Here is a tiny trained network, its code and every weight. The questions are about switching its units off for an input and a target symbol, where a switched-off unit gives its printed mean instead of its output.

import numpy as np


def w(rows, s, z=0):
    codes = np.array(rows[::2]) - 128.0
    scale = np.full(codes.shape[1], s)
    scale[-1] = z or s
    return codes * scale


def f(y):
    return np.maximum(y, 0)


def softmax(a):
    e = np.exp(a - a.max(-1, keepdims=True))
    return e / e.sum(-1, keepdims=True)


def log_softmax(a):
    a = a - a.max(-1, keepdims=True)
    return a - np.log(np.exp(a).sum(-1, keepdims=True))


def net(x, mask):
    ids = ['ΓΞΩαεηθμψ'.index(c) for c in x.split()]
    T = len(ids)
    res = E[ids] + P[:T]
    u = 0
    for l in range(2):
        r = res
        for j in range(3):
            rows = slice(2 * j, 2 * j + 2)
            q, k, v = (r @ M[l][rows].T for M in (Q, K, V))
            z = softmax(np.where(np.tri(T) > 0, q @ k.T / 2**0.5, -1e9)) @ v
            o = O[l][rows]
            res = res + np.where(mask[u + j], z, o[:, -1]) @ o[:, :-1]
        u += 3
        y = f(res @ A[l][:, :-1].T + A[l][:, -1])
        res = res + np.where(mask[u : u + 12], y, B[l][:, -1]) @ B[l][:, :-1]
        u += 12
    return log_softmax(res[-1] @ U[:, :-1].T + U[:, -1])


Q, K, V, O, A, B = {}, {}, {}, {}, {}, {}
E = w([
[163,35,117],'Γ',
[239,169,160],'Ξ',
[142,63,166],'Ω',
[133,74,87],'α',
[177,136,251],'ε',
[133,166,71],'η',
[131,213,150],'θ',
[122,148,26],'μ',
[38,216,111],'ψ',
],0.017)
P = w([
[104,47,155],'0',
[105,47,179],'1',
[109,59,190],'2',
[131,95,177],'3',
[171,120,175],'4',
[189,149,170],'5',
[215,163,169],'6',
[254,178,176],'7',
],0.0051)
Q[0] = w([
[97,88,110],'0.h0',
[136,144,44],'0.h0',
[129,111,89],'0.h1',
[146,174,215],'0.h1',
[110,120,252],'0.h2',
[214,80,155],'0.h2',
],0.012)
K[0] = w([
[106,65,86],'0.h0',
[159,142,131],'0.h0',
[137,162,136],'0.h1',
[147,106,153],'0.h1',
[130,128,166],'0.h2',
[250,57,173],'0.h2',
],0.016)
V[0] = w([
[185,52,64],'0.h0',
[74,114,50],'0.h0',
[157,119,116],'0.h1',
[108,80,254],'0.h1',
[69,164,151],'0.h2',
[144,90,10],'0.h2',
],0.0082)
O[0] = w([
[51,145,79,108],'0.h0',
[143,82,184,1],'0.h0',
[177,113,3,151],'0.h1',
[141,159,162,195],'0.h1',
[135,177,115,93],'0.h2',
[244,142,116,24],'0.h2',
],0.0056,0.0041)
A[0] = w([
[208,67,71,103],'0.n0',
[105,202,79,151],'0.n1',
[186,255,76,1],'0.n2',
[137,109,1,116],'0.n3',
[143,146,86,153],'0.n4',
[105,78,204,181],'0.n5',
[144,107,89,135],'0.n6',
[86,113,221,58],'0.n7',
[152,157,213,169],'0.n8',
[35,65,123,118],'0.n9',
[170,180,134,47],'0.n10',
[96,50,69,183],'0.n11',
],0.0098,0.0061)
B[0] = w([
[125,92,173,202],'0.n0',
[100,158,7,216],'0.n1',
[75,54,99,214],'0.n2',
[178,109,83,179],'0.n3',
[52,49,170,175],'0.n4',
[122,188,18,194],'0.n5',
[173,91,162,156],'0.n6',
[76,54,174,153],'0.n7',
[25,164,217,253],'0.n8',
[203,140,217,166],'0.n9',
[116,84,200,167],'0.n10',
[254,89,88,199],'0.n11',
],0.007,0.0058)
Q[1] = w([
[182,190,172],'1.h0',
[68,81,225],'1.h0',
[167,154,6],'1.h1',
[73,143,76],'1.h1',
[127,197,75],'1.h2',
[203,200,83],'1.h2',
],0.011)
K[1] = w([
[81,180,2],'1.h0',
[86,59,188],'1.h0',
[211,157,173],'1.h1',
[249,240,197],'1.h1',
[96,143,85],'1.h2',
[151,204,82],'1.h2',
],0.0075)
V[1] = w([
[82,134,44],'1.h0',
[73,102,103],'1.h0',
[168,59,119],'1.h1',
[206,254,174],'1.h1',
[183,172,180],'1.h2',
[86,32,162],'1.h2',
],0.0077)
O[1] = w([
[151,254,176,4],'1.h0',
[114,175,113,109],'1.h0',
[60,129,137,56],'1.h1',
[111,99,148,166],'1.h1',
[158,88,81,151],'1.h2',
[158,111,62,161],'1.h2',
],0.0074,0.0016)
A[1] = w([
[117,86,80,254],'1.n0',
[52,107,100,130],'1.n1',
[137,194,108,217],'1.n2',
[185,249,103,164],'1.n3',
[93,200,161,250],'1.n4',
[76,82,81,101],'1.n5',
[132,48,114,230],'1.n6',
[28,150,223,180],'1.n7',
[191,115,82,52],'1.n8',
[4,156,141,79],'1.n9',
[145,162,147,136],'1.n10',
[83,197,161,229],'1.n11',
],0.013,0.0058)
B[1] = w([
[108,195,152,222],'1.n0',
[184,198,151,182],'1.n1',
[148,217,88,182],'1.n2',
[94,183,185,177],'1.n3',
[125,106,72,236],'1.n4',
[163,133,66,173],'1.n5',
[88,161,254,236],'1.n6',
[158,59,47,252],'1.n7',
[219,58,35,176],'1.n8',
[93,73,220,224],'1.n9',
[152,171,89,152],'1.n10',
[98,102,76,233],'1.n11',
],0.0083,0.011)
U = w([
[115,134,72,163],'Γ',
[206,123,52,40],'Ξ',
[142,112,134,125],'Ω',
[137,136,142,96],'α',
[210,93,141,157],'ε',
[131,124,151,164],'η',
[76,157,228,206],'θ',
[122,66,138,2],'μ',
[171,249,129,171],'ψ',
],0.013,0.0071)

Each question gives the input, a string of symbols that net reads in full, and the target symbol t.
The units are the heads (2 rows each of Q, K, V and O) and the neurons (one row each of A and B). Each row of codes is followed by its name. A weight is (code - 128) times the scale printed after its matrix; where a second scale follows, it is the last column's (O, A, B and U).
mask holds one flag per unit, layer by layer, with each layer's heads first. A switched-off unit (its flag False) gives its mean, the last column of its rows in O or B, instead of its output. The means were averaged over made-up inputs and are rounded, as every weight is.
A unit's drop is (log p(t) with every unit on - log p(t) with that unit switched off) / (log p(t) with every unit on - log p(t) with every unit switched off).
The circuit of an input: a set's keep is (log p(t) with only the set's units on - log p(t) with every unit switched off) / (log p(t) with every unit on - log p(t) with every unit switched off). Starting from the 12 units with the biggest drops (on a tie, the unit counted first), units are removed one at a time, each time the one whose removal leaves the highest keep (on an exact tie, the one counted first), for as long as the keep stays at least 0.8.
circuit, biggest first: the units of the circuit, biggest drop first
unit that matters most: the unit with the biggest drop
top k neurons: the k neurons with the biggest drops, biggest first
top k neurons in layer l: the k neurons of layer l with the biggest drops, biggest first
heads that matter: for each layer, one digit per head in row order, 1 if its drop is at least 0.15 and else 0, layers parted by /
drop of u: that unit's drop, to one decimal
input α Ξ ψ μ ε ε, target μ: circuit, biggest first -> 1.n7; 0.n7; 0.n8; 0.h2
input Ξ Ξ Ξ α ψ μ, target ψ: circuit, biggest first -> 1.n0; 1.n7
input μ μ Ξ ψ Ξ α Ξ ψ, target Γ: heads that matter -> 000 / 001
input α ε ε, target μ: heads that matter -> 000 / 000
input η μ Γ, target ε: top 2 neurons -> 1.n8; 0.n11
input Ξ Ξ Ξ ψ Ξ, target ψ: top 2 neurons in layer 1 -> 1.n9; 1.n3
input Ξ Γ η μ, target Ξ: heads that matter -> 011 / 000
input ψ ψ Ξ α Ξ α α, target ε: top 3 neurons -> 1.n8; 0.n11; 0.n8
input Ξ η Γ Ξ θ Ξ η, target ψ: heads that matter -> 100 / 000
input θ ψ ψ Ξ η, target ψ: unit that matters most -> 0.n8
input Ξ θ θ, target Γ: top 2 neurons in layer 1 -> 1.n7; 1.n6
input ψ Ξ Ξ Ξ Ξ, target θ: top 2 neurons in layer 1 -> 1.n7; 1.n8
input η Ω Ξ, target Γ: heads that matter -> 000 / 010
input Ξ Ξ Ξ Γ Ξ, target θ: unit that matters most -> 1.h0
input Ξ Ξ Ξ α, target ε: top 3 neurons -> 1.n8; 0.n11; 1.n6
input Ξ ε Ξ η ψ ε θ Ω, target θ: top 4 neurons -> 0.n7; 1.n7; 0.n1; 1.n8
input α η ψ Ξ, target ψ: top 2 neurons -> 0.n1; 1.n3
input α ψ Γ, target ε: top 3 neurons in layer 0 -> 0.n11; 0.n9; 0.n1
input Ω Ξ Γ μ, target Ξ: drop of 1.n5 -> 0.4
input Ξ Γ ε η μ ψ, target Γ: unit that matters most -> 1.n7
input Ξ α Ξ Ω Γ ψ θ, target Γ: drop of 1.n9 -> -0.1
input ψ α ψ μ ψ ψ μ, target ψ: drop of 1.n7 -> 0.2
